[128 = 0]
(70) [127, 106, 104, 105, 145, 140, 133, 91, 96, 114, 95, 115, 144, 115, 131, 130, 148, 109, 130, 130, 132, 114, 116, 126, 140]
(70) [146, 123, 110, 126, 113, 118, 126, 111, 125, 135, 142, 129, 110, 130, 125, 111, 126, 120, 133, 106, 124, 113, 140, 136, 123]
(70) [144, 120, 142, 146, 77, 120, 121, 140, 113, 134, 165, 147, 141, 167, 155, 123, 120, 103, 133, 118, 129, 136, 125, 172, 145]
(70) [111, 133, 133, 86, 170, 132, 132, 114, 148, 109, 145, 135, 134, 109, 144, 139, 117, 138, 168, 164, 100, 147, 80, 122, 134]
(70) [125, 122, 142, 114, 118, 141, 134, 121, 132, 136, 136, 118, 137, 131, 135, 135, 139, 127, 155, 171, 124, 135, 89, 149, 157]
(66) [124, 129, 134, 122, 146, 130, 128, 139, 117, 119, 110, 110, 149, 114, 137, 132, 122, 130, 141, 136, 122, 121, 137, 117, 128]
(66) [116, 139, 124, 112, 147, 139, 130, 127, 138, 126, 126, 129, 125, 123, 114, 139, 129, 135, 129, 137, 120, 115, 118, 100, 124]
(65) [86, 123, 158, 160, 131, 117, 126, 143, 184, 107, 165, 166, 144, 117, 126, 149, 103, 110, 118, 148, 86, 148, 145, 127, 114]
(65) [101, 114, 143, 142, 141, 130, 120, 142, 141, 99, 124, 144, 150, 113, 120, 145, 122, 107, 105, 122, 109, 131, 158, 118, 106]
(64) [132, 126, 143, 125, 126, 124, 112, 161, 96, 123, 104, 154, 145, 162, 148, 139, 106, 122, 111, 89, 149, 157, 136, 130, 110]
(64) [105, 142, 122, 112, 147, 126, 124, 108, 130, 113, 71, 138, 125, 160, 123, 152, 135, 138, 110, 124, 137, 100, 138, 111, 128]
(65) [130, 153, 128, 129, 122, 130, 133, 144, 114, 122, 160, 146, 146, 173, 153, 135, 122, 136, 141, 142, 130, 115, 90, 122, 152]
(66) [131, 147, 119, 63, 165, 119, 132, 108, 130, 141, 94, 124, 111, 147, 137, 135, 103, 161, 190, 146, 119, 112, 84, 103, 134]
(70) [121, 141, 136, 139, 137, 134, 121, 160, 127, 122, 135, 136, 137, 122, 124, 135, 118, 129, 103, 108, 129, 136, 147, 105, 109]
(70) [130, 127, 112, 150, 148, 117, 129, 137, 109, 94, 151, 155, 142, 128, 147, 119, 122, 123, 101, 98, 135, 150, 131, 121, 111]
(70) [123, 132, 143, 136, 116, 133, 130, 137, 139, 141, 119, 119, 126, 134, 119, 134, 136, 137, 126, 148, 134, 128, 127, 134, 138]
(65) [99, 161, 124, 155, 161, 118, 146, 133, 181, 124, 152, 151, 112, 124, 111, 136, 119, 164, 116, 159, 118, 128, 112, 84, 122]
(70) [156, 95, 109, 133, 72, 116, 125, 83, 92, 137, 116, 128, 126, 165, 144, 111, 146, 90, 132, 106, 141, 105, 138, 185, 154]
(66) [92, 108, 179, 153, 116, 133, 111, 175, 118, 80, 142, 194, 188, 181, 162, 168, 116, 92, 93, 130, 129, 181, 112, 158, 126]
(70) [120, 122, 128, 130, 150, 111, 143, 109, 140, 115, 117, 133, 131, 135, 143, 126, 128, 149, 154, 167, 129, 144, 92, 140, 143]
(66) [131, 97, 131, 136, 106, 148, 115, 134, 91, 101, 127, 167, 140, 163, 126, 136, 162, 99, 68, 97, 167, 165, 109, 159, 122]
(64) [131, 111, 103, 75, 157, 126, 129, 76, 92, 113, 46, 114, 128, 147, 134, 135, 144, 132, 151, 129, 143, 101, 109, 128, 139]
(64) [142, 120, 154, 163, 67, 127, 140, 123, 184, 173, 195, 101, 97, 102, 112, 104, 147, 134, 154, 186, 115, 146, 114, 186, 159]
(66) [111, 128, 169, 141, 96, 137, 125, 133, 149, 135, 136, 135, 138, 151, 145, 147, 145, 126, 122, 171, 136, 166, 103, 181, 161]
(65) [141, 133, 104, 106, 135, 148, 135, 122, 112, 146, 148, 138, 114, 127, 114, 123, 134, 130, 125, 120, 140, 133, 85, 101, 129]
(66) [143, 92, 114, 141, 108, 123, 120, 119, 79, 115, 120, 127, 159, 119, 148, 116, 124, 76, 116, 85, 127, 124, 166, 148, 123]
(65) [123, 139, 139, 173, 103, 121, 132, 147, 157, 136, 158, 138, 119, 138, 115, 125, 130, 136, 105, 135, 130, 127, 143, 132, 128]
(66) [147, 108, 118, 137, 132, 102, 120, 131, 98, 106, 114, 128, 139, 125, 149, 108, 110, 115, 131, 84, 129, 131, 166, 141, 105]
(64) [113, 164, 113, 124, 146, 127, 125, 120, 148, 121, 149, 161, 109, 141, 129, 138, 122, 140, 98, 106, 127, 131, 126, 103, 118]
(70) [95, 152, 145, 114, 120, 136, 126, 102, 200, 139, 126, 119, 95, 128, 93, 152, 146, 143, 132, 172, 100, 88, 137, 127, 140]
(65) [129, 136, 123, 157, 110, 118, 141, 111, 168, 143, 150, 101, 105, 107, 107, 113, 142, 141, 136, 157, 113, 95, 148, 134, 141]
(64) [146, 122, 102, 115, 127, 128, 136, 96, 110, 134, 132, 112, 121, 116, 136, 111, 139, 124, 144, 128, 130, 119, 113, 137, 143]
(64) [168, 125, 131, 122, 102, 128, 118, 149, 71, 147, 111, 113, 135, 149, 159, 111, 125, 128, 131, 93, 167, 154, 128, 160, 135]
(66) [148, 119, 124, 133, 125, 95, 120, 112, 130, 115, 117, 122, 107, 125, 144, 103, 124, 138, 135, 100, 133, 141, 161, 167, 112]
(64) [133, 151, 89, 130, 148, 120, 143, 97, 145, 140, 161, 136, 98, 105, 126, 110, 124, 143, 125, 120, 123, 129, 115, 103, 127]
(64) [108, 145, 114, 95, 149, 152, 126, 98, 142, 130, 91, 112, 109, 116, 96, 147, 155, 136, 109, 134, 128, 93, 133, 99, 130]
(65) [136, 122, 91, 124, 155, 131, 136, 106, 115, 90, 141, 122, 122, 114, 111, 113, 157, 133, 117, 120, 128, 93, 122, 107, 118]
(66) [109, 129, 154, 129, 119, 96, 118, 120, 165, 119, 131, 161, 126, 155, 155, 141, 95, 123, 148, 132, 101, 146, 140, 161, 126]
(66) [151, 121, 134, 154, 120, 110, 127, 156, 102, 106, 164, 134, 148, 139, 162, 106, 119, 129, 136, 115, 136, 154, 125, 156, 126]
(65) [130, 135, 132, 120, 148, 154, 140, 143, 125, 132, 118, 78, 136, 94, 106, 127, 155, 153, 142, 170, 134, 108, 111, 105, 141]
(65) [129, 123, 149, 151, 87, 106, 114, 125, 136, 153, 82, 112, 123, 138, 137, 128, 116, 116, 120, 107, 131, 123, 198, 166, 129]
(70) [135, 128, 141, 147, 119, 150, 139, 172, 105, 143, 154, 113, 161, 121, 130, 128, 129, 127, 137, 156, 136, 135, 99, 113, 146]
(64) [101, 103, 135, 91, 159, 130, 123, 105, 120, 81, 63, 128, 154, 150, 123, 157, 140, 119, 147, 152, 114, 89, 122, 124, 130]
(64) [150, 98, 81, 113, 135, 123, 146, 72, 100, 143, 120, 111, 121, 98, 131, 101, 133, 109, 156, 127, 126, 118, 108, 126, 142]
(66) [140, 126, 98, 132, 130, 121, 129, 97, 140, 142, 107, 100, 89, 89, 94, 107, 141, 132, 111, 99, 129, 99, 179, 114, 108]
(65) [100, 135, 133, 147, 153, 112, 129, 129, 148, 84, 126, 142, 147, 133, 135, 141, 122, 130, 120, 137, 106, 108, 151, 116, 120]
(65) [126, 132, 137, 143, 125, 100, 123, 124, 144, 134, 100, 140, 112, 142, 140, 126, 112, 142, 119, 111, 139, 153, 155, 148, 116]
(64) [123, 131, 126, 130, 154, 121, 118, 161, 110, 74, 195, 182, 163, 136, 162, 132, 96, 106, 121, 93, 104, 153, 116, 113, 101]
[82, 158, 147, 121, 139, 135, 130, 107, 212, 155, 98, 114, 91, 104, 84, 158, 134, 153, 120, 171, 104, 108, 151, 105, 129] -> (66)
[158, 115, 104, 147, 97, 130, 135, 124, 95, 143, 164, 129, 130, 130, 133, 103, 133, 106, 124, 107, 139, 125, 121, 137, 138] -> (66)
[77, 163, 179, 174, 119, 117, 128, 144, 234, 129, 166, 132, 114, 107, 115, 151, 124, 150, 114, 184, 89, 140, 163, 143, 132] -> (66)
[126, 128, 132, 144, 96, 135, 125, 126, 146, 142, 178, 150, 120, 127, 126, 128, 129, 105, 110, 123, 118, 144, 126, 145, 133] -> (64)
[108, 126, 136, 124, 152, 123, 116, 144, 110, 89, 107, 161, 159, 151, 148, 150, 112, 115, 109, 104, 126, 137, 138, 117, 111] -> (65)
[150, 140, 116, 131, 125, 105, 125, 120, 110, 140, 87, 127, 102, 158, 141, 113, 127, 157, 117, 96, 168, 141, 140, 144, 123] -> (65)
[132, 104, 123, 121, 114, 127, 131, 108, 95, 126, 102, 125, 152, 149, 147, 131, 131, 103, 146, 134, 130, 115, 118, 147, 151] -> (70)
[100, 150, 155, 146, 112, 147, 134, 137, 176, 132, 188, 132, 136, 118, 127, 146, 140, 126, 125, 182, 103, 134, 106, 139, 157] -> (66)
[109, 125, 158, 102, 124, 137, 115, 122, 132, 106, 140, 152, 151, 148, 165, 153, 130, 111, 137, 149, 118, 167, 94, 174, 148] -> (70)
[137, 120, 113, 119, 125, 105, 125, 110, 119, 121, 130, 144, 128, 144, 145, 120, 103, 112, 151, 103, 111, 110, 140, 131, 121] -> (70)
[141, 126, 103, 157, 102, 155, 137, 152, 105, 129, 216, 175, 134, 150, 109, 121, 141, 102, 87, 109, 140, 128, 82, 99, 129] -> (66)
[110, 134, 162, 130, 108, 173, 135, 144, 128, 149, 120, 106, 150, 133, 124, 154, 169, 134, 115, 194, 153, 150, 79, 147, 176] -> (66)
[111, 136, 146, 126, 145, 100, 126, 127, 143, 102, 129, 154, 145, 154, 170, 140, 100, 135, 154, 143, 110, 147, 119, 148, 133] -> (65)
[67, 153, 168, 158, 137, 140, 125, 143, 214, 125, 125, 129, 121, 100, 89, 165, 137, 140, 88, 170, 101, 125, 168, 109, 120] -> (66)
[129, 140, 104, 133, 140, 119, 130, 106, 164, 136, 125, 111, 83, 91, 89, 113, 135, 145, 112, 109, 119, 99, 171, 102, 102] -> (66)
[132, 104, 114, 111, 131, 130, 131, 104, 125, 126, 152, 144, 127, 112, 130, 122, 123, 103, 143, 126, 112, 142, 103, 133, 127] -> (64)
[93, 141, 158, 133, 161, 126, 120, 165, 131, 97, 113, 158, 168, 143, 154, 160, 102, 130, 116, 132, 121, 157, 129, 112, 117] -> (70)
[110, 148, 142, 165, 157, 137, 147, 157, 162, 131, 119, 110, 119, 105, 99, 131, 149, 180, 102, 174, 152, 148, 114, 99, 126] -> (70)
[156, 149, 109, 102, 106, 131, 140, 108, 117, 167, 171, 131, 109, 157, 149, 114, 122, 140, 173, 146, 133, 125, 62, 137, 166] -> (65)
[142, 154, 96, 138, 119, 129, 144, 103, 138, 163, 115, 88, 92, 119, 98, 111, 151, 156, 127, 138, 141, 73, 141, 103, 145] -> (65)
